Below are the code and all the weights of a small trained network. Each question names an input and a class and asks about switching units off, where a switched-off unit gives its printed mean instead of its output.

import numpy as np


def w(rows, s, z=0):
    codes = np.array(rows[::2]) - 128.0
    scale = np.full(codes.shape[1], s)
    scale[-1] = z or s
    return codes * scale


def norm(h):
    return h / np.sqrt((h * h).mean(-1, keepdims=True) + 1e-5)


def f(y):
    return np.maximum(y, 0)


def log_softmax(a):
    a = a - a.max(-1, keepdims=True)
    return a - np.log(np.exp(a).sum(-1, keepdims=True))


def net(x, mask):
    res = np.array(x, float).reshape(1, 7) / 4 @ E
    u = 0
    for l in range(2):
        y = f(norm(res) @ A[l][:, :-1].T + A[l][:, -1])
        res = res + np.where(mask[u : u + 4], y, B[l][:, -1]) @ B[l][:, :-1]
        u += 4
    return log_softmax(norm(res)[-1] @ U[:, :-1].T + U[:, -1])


A, B = {}, {}
E = w([
[89,64,147,72,186,219,116,88,100],'x0',
[154,219,148,152,162,216,109,177,151],'x1',
[108,203,178,96,152,57,109,62,248],'x2',
[174,56,185,92,129,211,58,61,177],'x3',
[129,101,153,240,64,138,157,99,151],'x4',
[145,151,28,95,140,197,135,164,228],'x5',
[128,98,174,85,2,126,153,164,77],'x6',
],0.0086)
A[0] = w([
[114,124,117,126,248,121,144,121,98,248],'0.n1',
[133,71,231,94,94,67,118,64,137,38],'0.n2',
[113,167,215,173,115,94,83,101,163,31],'0.n3',
[154,35,119,176,115,178,108,63,156,3],'0.n4',
],0.014,0.003)
B[0] = w([
[152,116,86,102,120,71,34,218,133,244],'0.n1',
[78,97,156,8,115,85,128,95,103,254],'0.n2',
[156,104,232,206,206,100,158,134,160,219],'0.n3',
[153,97,64,228,116,146,51,53,98,199],'0.n4',
],0.011,0.0085)
A[1] = w([
[178,250,155,97,106,216,138,153,228,14],'1.n1',
[99,37,138,149,27,219,147,26,231,2],'1.n2',
[202,110,199,127,34,254,182,214,18,64],'1.n3',
[112,86,111,165,71,61,26,105,98,133],'1.n4',
],0.012,0.0041)
B[1] = w([
[150,177,100,84,139,138,192,77,121,179],'1.n1',
[136,112,95,132,27,146,111,139,228,186],'1.n2',
[3,129,141,158,165,155,128,145,145,201],'1.n3',
[145,146,144,141,121,174,169,121,110,254],'1.n4',
],0.021,0.0097)
U = w([
[100,68,182,33,90,110,126,94,66,162],'0',
[131,159,92,206,99,65,194,201,77,133],'1',
[157,143,61,70,184,123,42,189,138,200],'2',
[7,125,134,172,130,181,148,181,104,130],'3',
[167,206,85,110,154,153,176,102,173,3],'4',
[181,80,97,196,165,195,69,106,50,46],'5',
[163,134,231,183,180,76,115,99,170,96],'6',
[155,81,118,165,60,196,97,77,189,240],'7',
],0.016,0.0018)

Each question gives the input, the list of numbers given to net, and the class t.
The units are the neurons (one row each of A and B). Each row of codes is followed by its name. A weight is (code - 128) times the scale printed after its matrix; where a second scale follows, it is the last column's (A, B and U).
mask holds one flag per neuron, layer by layer. A switched-off neuron (its flag False) gives its mean, the last column of its row in B, instead of its output. The means were averaged over made-up inputs and are rounded, as every weight is.
A unit's drop is (log p(t) with every unit on - log p(t) with that unit switched off) / (log p(t) with every unit on - log p(t) with every unit switched off).
The circuit of an input: a set's keep is (log p(t) with only the set's units on - log p(t) with every unit switched off) / (log p(t) with every unit on - log p(t) with every unit switched off). Starting from all 8 units, units are removed one at a time, each time the one whose removal leaves the highest keep (on an exact tie, the one counted first), for as long as the keep stays at least 0.8.
circuit, biggest first: the units of the circuit, biggest drop first
most important unit: the unit with the biggest drop
top k neurons: the k neurons with the biggest drops, biggest first
top k neurons in layer l: the k neurons of layer l with the biggest drops, biggest first
drop when u is switched off: that unit's drop, to one decimal
input [8,1,-1,-7,8,2,-6], class 5: circuit, biggest first -> (1.n3, 1.n2)
input [-1,0,-1,-7,-6,7,8], class 3: circuit, biggest first -> (1.n3, 0.n1)
input [5,-7,-5,0,-4,-5,-8], class 5: top 2 neurons in layer 0 -> (0.n4, 0.n2)
input [5,7,6,0,-6,-2,-3], class 2: most important unit -> 0.n1
input [3,6,2,8,-4,-4,-8], class 5: circuit, biggest first -> (0.n4, 1.n2)
input [2,6,-4,7,-1,3,-7], class 5: circuit, biggest first -> (0.n4, 0.n1, 1.n2)
input [8,7,2,-6,6,-2,-3], class 2: top 2 neurons in layer 0 -> (0.n1, 0.n4)
input [-8,3,-3,4,1,-8,3], class 3: top 2 neurons in layer 1 -> (1.n3, 1.n1)
input [-4,-2,3,-1,1,2,6], class 0: top 2 neurons in layer 0 -> (0.n4, 0.n2)
input [4,-8,1,3,1,0,3], class 7: top 3 neurons -> (0.n4, 1.n2, 0.n1)
input [7,2,1,-4,1,-6,-4], class 2: top 2 neurons -> (0.n1, 0.n4)
input [5,4,-6,-2,7,2,-5], class 5: top 3 neurons -> (0.n4, 0.n1, 1.n2)
input [8,-3,-2,-1,4,-8,-5], class 5: top 2 neurons -> (0.n4, 1.n4)
input [6,-5,-4,-3,5,5,-3], class 5: top 2 neurons -> (0.n1, 0.n2)
input [-2,-4,0,-7,-4,4,-3], class 2: top 2 neurons in layer 1 -> (1.n3, 1.n1)
input [6,8,4,-4,1,6,6], class 4: most important unit -> 1.n1
input [4,-4,-3,-5,8,1,0], class 7: circuit, biggest first -> (1.n2, 0.n1)
input [0,-6,-5,0,1,1,-7], class 5: top 2 neurons in layer 1 -> (1.n4, 1.n2)
input [-7,-8,1,-4,8,-5,3], class 0: drop when 0.n1 is switched off -> 0.1
input [4,-2,8,6,-1,-3,-2], class 0: drop when 1.n1 is switched off -> -0.1
input [1,7,5,-5,2,-2,2], class 6: top neuron in layer 0 -> (0.n3)
input [-5,-3,-5,0,5,6,-7], class 5: drop when 0.n1 is switched off -> -0.5
input [-1,4,1,-6,7,-6,-4], class 6: drop when 0.n3 is switched off -> 0.7
input [7,2,3,-5,8,-7,2], class 0: top 2 neurons in layer 0 -> (0.n2, 0.n4)
input [-5,-5,0,-7,4,-7,5], class 0: top 2 neurons in layer 1 -> (1.n3, 1.n2)
